Here is a tiny trained network, its code and every weight. The questions are about switching its units off for an input and a target symbol, where a switched-off unit gives its printed mean instead of its output.

import numpy as np


def w(rows, s, z=0):
    codes = np.array(rows[::2]) - 128.0
    scale = np.full(codes.shape[1], s)
    scale[-1] = z or s
    return codes * scale


def f(y):
    return y / 2 * (1 + np.tanh(0.7978845608 * (y + 0.044715 * y**3)))


def softmax(a):
    e = np.exp(a - a.max(-1, keepdims=True))
    return e / e.sum(-1, keepdims=True)


def log_softmax(a):
    a = a - a.max(-1, keepdims=True)
    return a - np.log(np.exp(a).sum(-1, keepdims=True))


def net(x, mask):
    ids = ['ΘΠΨΩδηλτφ'.index(c) for c in x.split()]
    T = len(ids)
    res = E[ids] + P[:T]
    u = 0
    for l in range(2):
        r = res
        for j in range(3):
            rows = slice(2 * j, 2 * j + 2)
            q, k, v = (r @ M[l][rows].T for M in (Q, K, V))
            z = softmax(np.where(np.tri(T) > 0, q @ k.T / 2**0.5, -1e9)) @ v
            o = O[l][rows]
            res = res + np.where(mask[u + j], z, o[:, -1]) @ o[:, :-1]
        u += 3
        y = f(res @ A[l][:, :-1].T + A[l][:, -1])
        res = res + np.where(mask[u : u + 16], y, B[l][:, -1]) @ B[l][:, :-1]
        u += 16
    return log_softmax(res[-1] @ U[:, :-1].T + U[:, -1])


Q, K, V, O, A, B = {}, {}, {}, {}, {}, {}
E = w([
[81,119,137,81,100,95],'Θ',
[200,122,61,77,200,169],'Π',
[224,100,84,133,106,93],'Ψ',
[49,127,90,115,168,86],'Ω',
[87,148,136,2,161,141],'δ',
[152,79,224,232,92,60],'η',
[194,134,131,118,76,162],'λ',
[104,160,166,115,137,41],'τ',
[108,71,2,113,45,154],'φ',
],0.0098)
P = w([
[148,254,71,176,85,226],'0',
[112,44,86,147,217,90],'1',
[99,114,111,106,115,143],'2',
[128,112,127,101,132,68],'3',
[122,156,177,65,46,41],'4',
[79,120,86,82,154,116],'5',
],0.0064)
Q[0] = w([
[170,137,159,202,228,182],'L0H1',
[78,167,176,194,103,158],'L0H1',
[101,83,84,63,155,81],'L0H2',
[36,254,254,74,233,73],'L0H2',
[105,141,81,82,152,177],'L0H3',
[135,158,193,175,109,72],'L0H3',
],0.0074)
K[0] = w([
[79,132,111,213,144,231],'L0H1',
[158,46,107,230,118,95],'L0H1',
[253,137,144,141,50,161],'L0H2',
[198,140,12,206,236,229],'L0H2',
[126,109,60,52,177,226],'L0H3',
[126,125,165,215,127,59],'L0H3',
],0.0054)
V[0] = w([
[151,84,195,105,241,5],'L0H1',
[205,156,177,155,251,121],'L0H1',
[107,104,201,128,220,39],'L0H2',
[39,3,118,211,79,100],'L0H2',
[84,139,76,56,141,210],'L0H3',
[150,223,113,170,125,217],'L0H3',
],0.0056)
O[0] = w([
[111,9,131,114,109,118,38],'L0H1',
[64,55,169,123,57,143,34],'L0H1',
[97,2,140,127,125,156,3],'L0H2',
[136,160,243,108,209,162,142],'L0H2',
[95,199,88,78,159,151,200],'L0H3',
[122,210,153,118,46,148,137],'L0H3',
],0.0069,0.0045)
A[0] = w([
[3,159,170,57,210,79,253],'L0N1',
[22,43,110,68,180,44,252],'L0N2',
[122,152,92,120,85,140,141],'L0N3',
[127,53,54,119,74,101,224],'L0N4',
[4,141,81,14,153,141,155],'L0N5',
[174,89,219,254,150,119,198],'L0N6',
[170,171,98,86,156,191,114],'L0N7',
[159,163,78,70,163,172,162],'L0N8',
[222,188,99,132,137,155,148],'L0N9',
[143,212,90,152,84,118,213],'L0N10',
[181,190,98,11,182,173,142],'L0N11',
[100,163,111,28,160,174,125],'L0N12',
[79,116,120,123,178,79,159],'L0N13',
[114,141,88,185,17,53,191],'L0N14',
[185,140,65,152,121,120,197],'L0N15',
[205,176,116,42,151,189,132],'L0N16',
],0.0063,0.0023)
B[0] = w([
[143,157,216,18,171,86,194],'L0N1',
[177,78,100,11,157,71,176],'L0N2',
[89,143,83,172,123,137,169],'L0N3',
[200,58,24,81,123,175,160],'L0N4',
[114,96,146,59,60,106,207],'L0N5',
[3,63,184,109,4,151,125],'L0N6',
[87,138,132,130,100,42,194],'L0N7',
[103,120,100,134,58,56,219],'L0N8',
[121,126,106,206,108,68,212],'L0N9',
[116,188,132,179,97,106,242],'L0N10',
[75,128,152,150,95,39,254],'L0N11',
[58,83,176,87,52,97,194],'L0N12',
[172,117,150,57,169,148,143],'L0N13',
[177,199,83,181,173,183,172],'L0N14',
[147,121,65,199,93,114,191],'L0N15',
[113,103,151,129,82,41,212],'L0N16',
],0.0051,0.0071)
Q[1] = w([
[220,115,96,155,132,133],'L1H1',
[129,138,151,82,136,30],'L1H1',
[158,106,52,149,3,144],'L1H2',
[86,116,136,169,96,158],'L1H2',
[152,134,96,168,81,213],'L1H3',
[150,151,214,142,165,102],'L1H3',
],0.0061)
K[1] = w([
[125,168,201,118,96,90],'L1H1',
[188,1,113,65,211,139],'L1H1',
[211,111,200,88,136,125],'L1H2',
[164,37,124,159,199,163],'L1H2',
[122,45,116,116,131,170],'L1H3',
[187,156,147,68,143,103],'L1H3',
],0.0056)
V[1] = w([
[87,211,198,158,96,87],'L1H1',
[46,89,131,136,142,172],'L1H1',
[254,152,118,180,200,150],'L1H2',
[94,203,106,194,86,77],'L1H2',
[115,135,63,192,179,96],'L1H3',
[126,127,51,153,131,137],'L1H3',
],0.0065)
O[1] = w([
[115,101,61,155,120,233,171],'L1H1',
[83,148,145,137,191,102,98],'L1H1',
[253,203,174,65,61,148,91],'L1H2',
[56,160,150,113,85,151,251],'L1H2',
[164,165,192,144,53,118,171],'L1H3',
[191,177,133,186,85,100,157],'L1H3',
],0.0062,0.026)
A[1] = w([
[167,171,108,86,119,185,192],'L1N1',
[99,145,117,152,111,72,139],'L1N2',
[255,90,95,127,98,162,157],'L1N3',
[122,100,175,207,93,171,254],'L1N4',
[119,99,180,125,110,83,122],'L1N5',
[130,94,114,120,105,19,205],'L1N6',
[118,139,192,98,169,48,36],'L1N7',
[98,163,204,104,140,163,97],'L1N8',
[83,118,98,116,181,127,194],'L1N9',
[176,102,187,92,201,85,129],'L1N10',
[130,84,203,106,138,72,101],'L1N11',
[124,88,120,75,130,85,193],'L1N12',
[111,137,250,112,86,155,226],'L1N13',
[115,108,112,171,122,172,131],'L1N14',
[39,94,78,82,164,94,147],'L1N15',
[61,132,72,180,122,87,138],'L1N16',
],0.0075,0.0025)
B[1] = w([
[199,138,142,79,83,225,139],'L1N1',
[141,130,153,174,102,108,220],'L1N2',
[50,92,208,22,2,109,147],'L1N3',
[131,86,59,161,166,112,167],'L1N4',
[159,112,58,161,181,181,152],'L1N5',
[178,182,126,209,189,129,193],'L1N6',
[165,83,111,124,115,206,161],'L1N7',
[15,130,74,86,137,139,153],'L1N8',
[98,36,220,162,48,152,139],'L1N9',
[158,135,71,187,193,219,136],'L1N10',
[162,143,94,143,155,207,149],'L1N11',
[195,180,173,177,150,103,157],'L1N12',
[84,116,17,97,188,126,185],'L1N13',
[137,32,100,138,142,128,147],'L1N14',
[168,118,207,169,112,174,189],'L1N15',
[163,103,180,188,180,128,250],'L1N16',
],0.0052,0.014)
U = w([
[158,133,175,128,76,163,31],'Θ',
[160,147,157,167,118,3,209],'Π',
[152,143,114,117,132,108,100],'Ψ',
[127,122,140,151,137,155,56],'Ω',
[113,80,226,161,102,150,7],'δ',
[119,59,57,171,159,166,173],'η',
[127,76,122,95,70,129,140],'λ',
[181,173,85,152,152,227,244],'τ',
[68,121,124,104,113,117,119],'φ',
],0.0068,0.0011)

Each question gives the input, a string of symbols that net reads in full, and the target symbol t.
The units are the heads (2 rows each of Q, K, V and O) and the neurons (one row each of A and B). Each row of codes is followed by its name. A weight is (code - 128) times the scale printed after its matrix; where a second scale follows, it is the last column's (O, A, B and U).
mask holds one flag per unit, layer by layer, with each layer's heads first. A switched-off unit (its flag False) gives its mean, the last column of its rows in O or B, instead of its output. The means were averaged over made-up inputs and are rounded, as every weight is.
A unit's drop is (log p(t) with every unit on - log p(t) with that unit switched off) / (log p(t) with every unit on - log p(t) with every unit switched off).
most important unit: the unit with the biggest drop
k most important neurons: the k neurons with the biggest drops, biggest first
top k neurons in layer l: the k neurons of layer l with the biggest drops, biggest first
which heads matter: for each layer, one digit per head in row order, 1 if its drop is at least 0.15 and else 0, layers parted by /
drop of u: that unit's drop, to one decimal
input φ Ψ Ψ τ φ, target λ: most important unit : L1N3
input τ φ φ Θ, target τ: which heads matter : 010 / 110
input λ η τ τ Ψ, target λ: 2 most important neurons : [L1N3; L0N11]
input δ Π φ δ, target δ: 2 most important neurons : [L1N15; L1N9]
input φ φ Ψ Θ φ λ, target Π: which heads matter : 100 / 000
input δ φ Θ, target δ: which heads matter : 001 / 011
input φ φ φ, target Π: which heads matter : 100 / 000
input φ δ φ φ δ φ, target η: which heads matter : 010 / 010
input Ψ Π τ δ η, target η: which heads matter : 001 / 000
input Π φ φ φ φ δ, target Π: 2 most important neurons : [L1N6; L1N12]
input φ λ δ η δ, target φ: 3 most important neurons : [L1N13; L1N8; L0N1]
input τ τ Θ δ, target τ: 3 most important neurons : [L1N10; L1N11; L0N2]
input φ τ τ τ φ Π, target Π: which heads matter : 000 / 100
input δ δ δ λ, target η: most important unit : L1H2
input τ τ φ, target λ: 2 most important neurons : [L1N3; L0N4]
input φ φ η Ψ δ, target φ: which heads matter : 110 / 010
input τ Π Ω, target τ: which heads matter : 110 / 110
input τ Π δ φ Ψ Θ, target τ: top 2 neurons in layer 1 : [L1N10; L1N11]
input δ φ λ τ δ δ, target δ: drop of L0H3 : 0.4
input φ φ φ Ω Ω, target φ: drop of L0H2 : 0.3
input Ψ φ φ φ, target Π: drop of L0H2 : 0.2
input δ Ω φ Ω, target δ: most important unit : L1H2
input φ τ τ τ Ψ, target λ: drop of L1N3 : 0.4
